Below is a small trained network, with its code and all its weights. Each question gives an input and a target symbol and asks what happens when units are switched off, that is, made to give their printed mean instead of their output.

import numpy as np


def w(rows, s, z=0):
    codes = np.array(rows[::2]) - 128.0
    scale = np.full(codes.shape[1], s)
    scale[-1] = z or s
    return codes * scale


def f(y):
    return y / 2 * (1 + np.tanh(0.7978845608 * (y + 0.044715 * y**3)))


def softmax(a):
    e = np.exp(a - a.max(-1, keepdims=True))
    return e / e.sum(-1, keepdims=True)


def log_softmax(a):
    a = a - a.max(-1, keepdims=True)
    return a - np.log(np.exp(a).sum(-1, keepdims=True))


def net(x, mask):
    ids = ['αβγεημξπστψω'.index(c) for c in x.split()]
    T = len(ids)
    res = E[ids] + P[:T]
    q, k, v = (res @ M[0].T for M in (Q, K, V))
    z = softmax(np.where(np.tri(T) > 0, q @ k.T / 3**0.5, -1e9)) @ v
    res = res + np.where(mask[0], z, O[0][:, -1]) @ O[0][:, :-1]
    y = f(res @ A[0][:, :-1].T + A[0][:, -1])
    res = res + np.where(mask[1:13], y, B[0][:, -1]) @ B[0][:, :-1]
    return log_softmax(res[-1] @ U[:, :-1].T + U[:, -1])


Q, K, V, O, A, B = {}, {}, {}, {}, {}, {}
E = w([
[78,69,57,138],'α',
[101,102,219,153],'β',
[78,108,78,222],'γ',
[94,87,152,202],'ε',
[74,89,51,178],'η',
[103,84,154,117],'μ',
[249,134,218,75],'ξ',
[77,98,36,81],'π',
[114,86,142,13],'σ',
[83,55,109,168],'τ',
[91,94,87,62],'ψ',
[70,118,18,207],'ω',
],0.016)
P = w([
[179,10,123,143],'0',
[36,9,122,117],'1',
[30,2,106,103],'2',
[9,14,108,88],'3',
[32,8,109,89],'4',
[38,11,104,78],'5',
[66,37,100,104],'6',
[50,45,110,89],'7',
[48,46,142,105],'8',
],0.0065)
Q[0] = w([
[85,3,141,95],'H0',
[161,159,122,125],'H0',
[117,64,140,152],'H0',
],0.021)
K[0] = w([
[224,132,128,129],'H0',
[4,135,142,81],'H0',
[180,143,117,112],'H0',
],0.02)
V[0] = w([
[130,14,121,205],'H0',
[132,152,33,246],'H0',
[129,100,31,29],'H0',
],0.013)
O[0] = w([
[106,126,135,251,251],'H0',
[174,191,107,181,42],'H0',
[80,190,171,92,191],'H0',
],0.02,0.012)
A[0] = w([
[71,175,115,185,254],'N0',
[88,209,141,147,190],'N1',
[89,131,136,91,226],'N2',
[114,233,100,132,7],'N3',
[104,5,112,162,67],'N4',
[52,92,166,119,61],'N5',
[64,128,173,83,39],'N6',
[128,72,84,139,1],'N7',
[117,80,214,183,131],'N8',
[133,180,163,139,250],'N9',
[35,138,143,185,25],'N10',
[74,118,66,141,34],'N11',
],0.011,0.0035)
B[0] = w([
[71,97,137,135,225],'N0',
[119,104,2,141,175],'N1',
[118,123,133,188,182],'N2',
[190,177,183,45,147],'N3',
[131,183,169,124,243],'N4',
[147,160,63,159,242],'N5',
[187,166,146,195,210],'N6',
[145,178,128,142,158],'N7',
[129,136,99,70,227],'N8',
[212,91,148,36,150],'N9',
[160,103,147,65,252],'N10',
[195,111,210,76,169],'N11',
],0.0089,0.032)
U = w([
[224,159,198,78,120],'α',
[94,242,130,151,120],'β',
[161,89,61,173,132],'γ',
[120,85,151,207,46],'ε',
[212,129,76,100,31],'η',
[17,177,17,169,255],'μ',
[55,45,99,164,131],'ξ',
[1,134,197,63,185],'π',
[146,129,127,96,82],'σ',
[160,76,93,102,168],'τ',
[111,72,85,68,150],'ψ',
[96,227,81,29,46],'ω',
],0.0093,0.0049)

Each question gives the input, a string of symbols that net reads in full, and the target symbol t.
The units are the heads (3 rows each of Q, K, V and O) and the neurons (one row each of A and B). Each row of codes is followed by its name. A weight is (code - 128) times the scale printed after its matrix; where a second scale follows, it is the last column's (O, A, B and U).
mask holds one flag per unit, heads first, then neurons. A switched-off unit (its flag False) gives its mean, the last column of its rows in O or B, instead of its output. The means were averaged over made-up inputs and are rounded, as every weight is.
A unit's drop is (log p(t) with every unit on - log p(t) with that unit switched off) / (log p(t) with every unit on - log p(t) with every unit switched off).
The circuit of an input: a set's keep is (log p(t) with only the set's units on - log p(t) with every unit switched off) / (log p(t) with every unit on - log p(t) with every unit switched off). Starting from the 12 units with the biggest drops (on a tie, the unit counted first), units are removed one at a time, each time the one whose removal leaves the highest keep (on an exact tie, the one counted first), for as long as the keep stays at least 0.8.
units of the circuit, in order: the units of the circuit, biggest drop first
top k neurons: the k neurons with the biggest drops, biggest first
drop when u is switched off: that unit's drop, to one decimal
input π γ σ, target ω: units of the circuit, in order => [H0; N1]
input ω μ ψ μ ψ ε μ, target η: units of the circuit, in order => [H0; N1; N3; N9]
input β β σ π ε μ η α, target α: top 2 neurons => [N4; N11]
input π γ π, target ω: top 4 neurons => [N3; N1; N9; N10]
input α μ μ β γ ψ ω μ, target ψ: top 3 neurons => [N1; N9; N4]
input π ω α α, target ω: units of the circuit, in order => [H0; N3]
input β ε α μ π μ ω ψ, target α: units of the circuit, in order => [H0; N4; N11; N1]
input μ μ α, target π: top 2 neurons => [N6; N1]
input μ π μ, target π: top 3 neurons => [N6; N1; N4]
input ψ β μ α ψ τ, target μ: units of the circuit, in order => [H0; N1; N5; N4]
input π ψ ω μ η ε, target ω: units of the circuit, in order => [H0; N1; N9]
input ε ξ ε π ψ, target α: top neuron => [N0]
input π ψ ψ μ ψ ψ, target ω: units of the circuit, in order => [H0; N3]
input σ α σ μ ψ ε μ μ π, target β: top neuron => [N6]
input σ η π μ γ, target β: units of the circuit, in order => [N6; H0; N5; N2]
input ω μ β σ, target η: top 4 neurons => [N1; N3; N9; N4]
input σ μ ε π ε α ε, target β: top 3 neurons => [N6; N5; N0]
input ε μ π π μ β μ γ ω, target ε: units of the circuit, in order => [H0; N5]
input α μ π μ ψ, target ψ: top 3 neurons => [N1; N4; N9]
input β τ ψ π, target α: units of the circuit, in order => [H0; N4; N11]
input μ ξ σ ε π, target α: top 2 neurons => [N0; N11]
input ε γ ψ μ μ ψ ψ ψ α, target ε: top neuron => [N0]
input ε η π ψ σ μ ξ π ω, target α: top 3 neurons => [N0; N11; N1]
input β ψ μ μ ψ μ ψ τ ε, target α: top 2 neurons => [N4; N1]
input μ ε ψ π, target π: drop when N6 is switched off => 0.5
input ψ α ψ σ μ, target μ: drop when N11 is switched off => 0.3
input β ε ψ μ μ μ σ π μ, target α: drop when N0 is switched off => 0.4
input μ π σ α α π γ, target π: drop when N1 is switched off => 0.1
